Here is a tiny trained network, its code and every weight. The questions are about switching its units off for an input and a class, where a switched-off unit gives its printed mean instead of its output.

import numpy as np


def w(rows, s, z=0):
    codes = np.array(rows[::2]) - 128.0
    scale = np.full(codes.shape[1], s)
    scale[-1] = z or s
    return codes * scale


def f(y):
    return np.maximum(y, 0)


def log_softmax(a):
    a = a - a.max(-1, keepdims=True)
    return a - np.log(np.exp(a).sum(-1, keepdims=True))


def net(x, mask):
    res = np.array(x, float).reshape(1, 5) / 4 @ E
    y = f(res @ A[0][:, :-1].T + A[0][:, -1])
    res = res + np.where(mask, y, B[0][:, -1]) @ B[0][:, :-1]
    return log_softmax(res[-1] @ U[:, :-1].T + U[:, -1])


A, B = {}, {}
E = w([
[98,165,102,154,9,225,153,155,110,82,80],'x0',
[81,116,75,148,196,153,159,186,140,54,204],'x1',
[157,110,183,80,191,172,236,87,119,57,78],'x2',
[1,98,92,63,170,150,5,45,89,86,85],'x3',
[53,85,180,77,70,116,193,159,16,170,192],'x4',
],0.0092)
A[0] = w([
[97,123,51,160,214,163,183,252,117,63,254,71],'N1',
[132,161,74,181,33,236,164,215,109,67,95,46],'N2',
[140,115,151,149,197,77,122,121,141,131,181,36],'N3',
[107,108,74,183,180,150,164,175,172,75,188,54],'N4',
[168,97,123,96,206,34,129,123,150,174,178,34],'N5',
[199,129,170,175,107,112,207,184,144,166,165,100],'N6',
[64,59,227,80,63,102,206,198,5,184,230,14],'N7',
[152,99,170,111,194,64,127,155,146,159,181,24],'N8',
[216,167,232,132,64,102,125,71,101,250,42,42],'N9',
[103,167,38,203,59,52,53,212,156,232,205,22],'N10',
[214,182,155,177,105,100,198,212,171,150,174,18],'N11',
[186,68,152,145,208,76,125,155,137,182,183,113],'N12',
[202,145,162,164,97,116,197,178,158,156,149,1],'N13',
[176,112,220,83,192,175,253,103,128,55,74,4],'N14',
[117,180,109,151,42,204,154,181,145,114,104,18],'N15',
[229,188,77,185,157,118,119,140,228,103,99,2],'N16',
],0.0071,0.0042)
B[0] = w([
[146,98,112,33,38,81,161,161,186,217,65,226],'N1',
[124,179,202,181,99,42,182,21,65,162,128,208],'N2',
[112,166,172,147,85,98,153,89,97,133,118,161],'N3',
[149,96,127,73,68,89,162,168,169,167,75,180],'N4',
[104,185,183,178,83,86,186,54,91,106,123,181],'N5',
[51,68,68,112,183,140,80,105,102,117,136,219],'N6',
[187,206,55,223,212,147,78,157,238,45,23,249],'N7',
[139,177,186,159,93,83,154,65,89,131,111,169],'N8',
[134,106,93,44,37,86,173,185,185,210,93,210],'N9',
[210,54,226,126,103,221,91,180,98,65,234,220],'N10',
[23,72,87,87,163,132,48,110,111,69,141,221],'N11',
[118,180,163,156,116,85,184,62,68,165,138,191],'N12',
[73,86,90,86,170,115,100,94,111,88,122,198],'N13',
[200,71,235,140,92,254,73,201,84,87,220,211],'N14',
[115,204,184,154,126,62,192,50,69,141,128,179],'N15',
[156,179,62,180,201,160,89,147,185,97,70,198],'N16',
],0.0075,0.014)
U = w([
[117,181,158,176,119,91,173,67,72,141,132,103],'0',
[180,174,79,200,182,138,109,150,204,102,83,107],'1',
[192,89,174,129,115,176,112,175,98,113,199,114],'2',
[4,87,84,72,165,129,80,93,93,111,122,136],'3',
[148,116,111,51,81,97,166,165,173,193,96,102],'4',
[132,139,104,142,147,142,156,149,109,168,156,247],'5',
],0.016,0.014)

Each question gives the input, the list of numbers given to net, and the class t.
The units are the neurons (one row each of A and B). Each row of codes is followed by its name. A weight is (code - 128) times the scale printed after its matrix; where a second scale follows, it is the last column's (A, B and U).
mask holds one flag per neuron, in row order. A switched-off neuron (its flag False) gives its mean, the last column of its row in B, instead of its output. The means were averaged over made-up inputs and are rounded, as every weight is.
A unit's drop is (log p(t) with every unit on - log p(t) with that unit switched off) / (log p(t) with every unit on - log p(t) with every unit switched off).
The circuit of an input: a set's keep is (log p(t) with only the set's units on - log p(t) with every unit switched off) / (log p(t) with every unit on - log p(t) with every unit switched off). Starting from the 12 units with the biggest drops (on a tie, the unit counted first), units are removed one at a time, each time the one whose removal leaves the highest keep (on an exact tie, the one counted first), for as long as the keep stays at least 0.8.
units of the circuit, in order: the units of the circuit, biggest drop first
unit that matters most: the unit with the biggest drop
k most important neurons: the k neurons with the biggest drops, biggest first
drop when u is switched off: that unit's drop, to one decimal
input [5,-1,2,5,4], class 0: units of the circuit, in order	(N11)
input [0,7,-4,5,-5], class 4: 2 most important neurons	(N7, N1)
input [0,7,5,5,-2], class 4: units of the circuit, in order	(N1, N11)
input [-5,4,-2,5,2], class 0: units of the circuit, in order	(N11, N6)
input [0,-8,-6,5,6], class 4: 3 most important neurons	(N9, N14, N16)
input [6,-8,6,-4,-4], class 4: 2 most important neurons	(N9, N10)
input [-7,1,-2,-7,-2], class 0: 3 most important neurons	(N12, N5, N8)
input [-6,-4,8,-2,-6], class 2: 2 most important neurons	(N14, N7)
input [-4,-5,3,-8,1], class 3: units of the circuit, in order	(N11, N6)
input [-4,-5,-5,-5,-4], class 2: 2 most important neurons	(N10, N7)
input [-1,7,0,-6,5], class 4: 2 most important neurons	(N1, N4)
input [8,0,-8,7,-3], class 0: 3 most important neurons	(N2, N14, N15)
input [-2,0,0,2,0], class 5: 3 most important neurons	(N11, N7, N6)
input [-7,-3,1,-5,5], class 0: unit that matters most	N12
input [6,8,6,-4,2], class 4: 3 most important neurons	(N1, N4, N10)
input [4,0,-1,-5,3], class 3: 2 most important neurons	(N11, N6)
input [-1,3,-2,-1,-2], class 5: 3 most important neurons	(N7, N9, N14)
input [4,2,2,6,6], class 1: units of the circuit, in order	(N7, N11)
input [-2,6,0,4,1], class 4: drop when N11 is switched off	0.2
input [3,7,5,-2,1], class 4: drop when N13 is switched off	0.0
input [-3,5,7,-5,0], class 2: unit that matters most	N14
input [3,-6,-7,5,8], class 1: drop when N7 is switched off	0.8
